Below are the code and all the weights of a small trained network. Each question names an input and a class and asks about switching units off, where a switched-off unit gives its printed mean instead of its output.

import numpy as np


def w(rows, s, z=0):
    codes = np.array(rows[::2]) - 128.0
    scale = np.full(codes.shape[1], s)
    scale[-1] = z or s
    return codes * scale


def f(y):
    return np.maximum(y, 0)


def log_softmax(a):
    a = a - a.max(-1, keepdims=True)
    return a - np.log(np.exp(a).sum(-1, keepdims=True))


def net(x, mask):
    res = np.array(x, float).reshape(1, 6) / 4 @ E
    y = f(res @ A[0][:, :-1].T + A[0][:, -1])
    res = res + np.where(mask, y, B[0][:, -1]) @ B[0][:, :-1]
    return log_softmax(res[-1] @ U[:, :-1].T + U[:, -1])


A, B = {}, {}
E = w([
[41,149,172],'x0',
[105,98,90],'x1',
[164,121,220],'x2',
[150,194,225],'x3',
[207,178,147],'x4',
[181,1,132],'x5',
],0.0087)
A[0] = w([
[183,175,116,197],'N1',
[60,201,162,131],'N2',
[139,219,123,105],'N3',
[90,185,72,183],'N4',
[43,185,147,151],'N5',
[42,90,115,120],'N6',
[118,41,64,143],'N7',
[122,89,140,127],'N8',
[229,92,89,102],'N9',
[250,106,100,154],'N10',
[208,208,111,222],'N11',
[192,80,228,97],'N12',
[99,219,90,154],'N13',
[135,90,105,164],'N14',
[98,158,199,182],'N15',
[40,32,87,84],'N16',
[55,93,142,142],'N17',
[162,107,182,94],'N18',
[53,162,202,161],'N19',
[114,224,10,255],'N20',
[153,186,117,168],'N21',
[164,89,200,72],'N22',
[247,81,174,138],'N23',
],0.011,0.0075)
B[0] = w([
[70,72,138,182],'N1',
[123,141,183,185],'N2',
[131,94,105,167],'N3',
[151,12,164,192],'N4',
[97,134,157,190],'N5',
[90,164,92,176],'N6',
[116,131,83,213],'N7',
[150,118,99,154],'N8',
[100,137,140,191],'N9',
[77,93,161,212],'N10',
[69,106,139,206],'N11',
[232,121,222,198],'N12',
[107,68,138,189],'N13',
[103,122,105,176],'N14',
[91,157,139,190],'N15',
[125,145,73,200],'N16',
[96,203,78,171],'N17',
[177,145,160,160],'N18',
[95,146,147,193],'N19',
[115,45,146,245],'N20',
[89,99,117,169],'N21',
[198,105,144,167],'N22',
[130,61,161,220],'N23',
],0.011,0.012)
U = w([
[177,85,219,212],'0',
[106,209,254,123],'1',
[205,219,150,13],'2',
[28,175,73,214],'3',
[40,127,211,105],'4',
[224,253,109,2],'5',
[88,119,124,76],'6',
],0.01,0.004)

Each question gives the input, the list of numbers given to net, and the class t.
The units are the neurons (one row each of A and B). Each row of codes is followed by its name. A weight is (code - 128) times the scale printed after its matrix; where a second scale follows, it is the last column's (A, B and U).
mask holds one flag per neuron, in row order. A switched-off neuron (its flag False) gives its mean, the last column of its row in B, instead of its output. The means were averaged over made-up inputs and are rounded, as every weight is.
A unit's drop is (log p(t) with every unit on - log p(t) with that unit switched off) / (log p(t) with every unit on - log p(t) with every unit switched off).
The circuit of an input: a set's keep is (log p(t) with only the set's units on - log p(t) with every unit switched off) / (log p(t) with every unit on - log p(t) with every unit switched off). Starting from the 12 units with the biggest drops (on a tie, the unit counted first), units are removed one at a time, each time the one whose removal leaves the highest keep (on an exact tie, the one counted first), for as long as the keep stays at least 0.8.
circuit, biggest first: the units of the circuit, biggest drop first
top k neurons: the k neurons with the biggest drops, biggest first
drop when u is switched off: that unit's drop, to one decimal
input [-7,-6,-2,-4,8,3], class 4: circuit, biggest first -> N10, N11
input [-7,-8,8,2,5,-7], class 4: circuit, biggest first -> N11
input [8,-5,0,0,-3,3], class 3: top 2 neurons -> N12, N17
input [-3,3,-7,-7,5,2], class 3: top 2 neurons -> N12, N7
input [5,-1,-3,-1,3,7], class 3: top 3 neurons -> N4, N20, N12
input [4,1,-8,-5,6,3], class 3: top 3 neurons -> N12, N23, N7
input [0,3,1,8,-3,1], class 1: top 2 neurons -> N20, N4
input [7,8,-3,6,1,3], class 1: drop when N12 is switched off -> -0.3
input [7,-2,4,8,8,-7], class 4: drop when N1 is switched off -> 0.4
input [-7,3,-3,-5,-1,3], class 3: drop when N12 is switched off -> 0.1
